Below are the code and all the weights of a small trained network. Each question names an input and a class and asks about switching units off, where a switched-off unit gives its printed mean instead of its output.

import numpy as np


def w(rows, s, z=0):
    codes = np.array(rows[::2]) - 128.0
    scale = np.full(codes.shape[1], s)
    scale[-1] = z or s
    return codes * scale


def norm(h):
    return h / np.sqrt((h * h).mean(-1, keepdims=True) + 1e-5)


def f(y):
    return y / 2 * (1 + np.tanh(0.7978845608 * (y + 0.044715 * y**3)))


def log_softmax(a):
    a = a - a.max(-1, keepdims=True)
    return a - np.log(np.exp(a).sum(-1, keepdims=True))


def net(x, mask):
    res = np.array(x, float).reshape(1, 6) / 4 @ E
    u = 0
    for l in range(2):
        y = f(norm(res) @ A[l][:, :-1].T + A[l][:, -1])
        res = res + np.where(mask[u : u + 4], y, B[l][:, -1]) @ B[l][:, :-1]
        u += 4
    return log_softmax(norm(res)[-1] @ U[:, :-1].T + U[:, -1])


A, B = {}, {}
E = w([
[189,14,116,145,76,43,133],'x0',
[169,96,139,141,181,206,185],'x1',
[38,89,26,214,76,153,56],'x2',
[126,197,110,160,149,52,71],'x3',
[87,253,57,37,96,160,89],'x4',
[201,193,128,173,44,198,78],'x5',
],0.0049)
A[0] = w([
[222,3,221,112,27,71,28,124],'0.n0',
[180,85,173,36,174,126,193,1],'0.n1',
[147,222,52,149,194,157,48,60],'0.n2',
[137,54,170,253,213,30,190,95],'0.n3',
],0.0045,0.0027)
B[0] = w([
[127,172,213,160,60,125,84,252],'0.n0',
[114,135,114,211,146,68,193,166],'0.n1',
[244,113,193,127,33,73,156,173],'0.n2',
[120,123,127,243,2,72,59,242],'0.n3',
],0.0062,0.003)
A[1] = w([
[88,143,123,55,145,44,76,93],'1.n0',
[183,167,204,106,103,124,254,71],'1.n1',
[165,91,159,140,140,156,133,252],'1.n2',
[168,233,100,142,70,173,1,233],'1.n3',
],0.0077,0.003)
B[1] = w([
[40,134,35,127,175,143,151,150],'1.n0',
[121,204,116,58,98,133,178,182],'1.n1',
[80,151,84,119,133,88,42,168],'1.n2',
[159,142,224,246,60,18,121,254],'1.n3',
],0.011,0.0084)
U = w([
[95,252,116,23,156,167,214,102],'0',
[160,134,231,255,41,13,71,223],'1',
[88,12,28,70,224,245,82,1],'2',
],0.0069,0.0026)

Each question gives the input, the list of numbers given to net, and the class t.
The units are the neurons (one row each of A and B). Each row of codes is followed by its name. A weight is (code - 128) times the scale printed after its matrix; where a second scale follows, it is the last column's (A, B and U).
mask holds one flag per neuron, layer by layer. A switched-off neuron (its flag False) gives its mean, the last column of its row in B, instead of its output. The means were averaged over made-up inputs and are rounded, as every weight is.
A unit's drop is (log p(t) with every unit on - log p(t) with that unit switched off) / (log p(t) with every unit on - log p(t) with every unit switched off).
The circuit of an input: a set's keep is (log p(t) with only the set's units on - log p(t) with every unit switched off) / (log p(t) with every unit on - log p(t) with every unit switched off). Starting from all 8 units, units are removed one at a time, each time the one whose removal leaves the highest keep (on an exact tie, the one counted first), for as long as the keep stays at least 0.8.
circuit, biggest first: the units of the circuit, biggest drop first
top k neurons: the k neurons with the biggest drops, biggest first
top k neurons in layer l: the k neurons of layer l with the biggest drops, biggest first
drop of u: that unit's drop, to one decimal
input [5,-3,-6,1,4,-8], class 2: circuit, biggest first : 1.n3, 1.n0
input [-4,7,-2,-2,4,1], class 0: circuit, biggest first : 0.n3, 1.n3
input [-1,0,6,-3,-3,-1], class 2: circuit, biggest first : 1.n3
input [-7,-4,0,-2,-1,-5], class 2: top 2 neurons : 1.n3, 1.n1
input [-4,7,-5,5,-5,0], class 0: top 3 neurons : 1.n3, 1.n1, 0.n0
input [-5,7,0,-6,-7,1], class 2: top 2 neurons in layer 1 : 1.n3, 1.n2
input [7,-1,1,5,6,-8], class 2: drop of 1.n3 : 0.2
input [2,-6,1,-7,-1,-6], class 2: drop of 0.n2 : 0.1
input [-3,-4,-4,2,5,-5], class 0: drop of 1.n3 : 0.0
input [-1,6,-8,-7,2,8], class 0: drop of 1.n3 : 0.1
input [1,7,-7,2,-4,-3], class 0: top 2 neurons in layer 1 : 1.n3, 1.n1
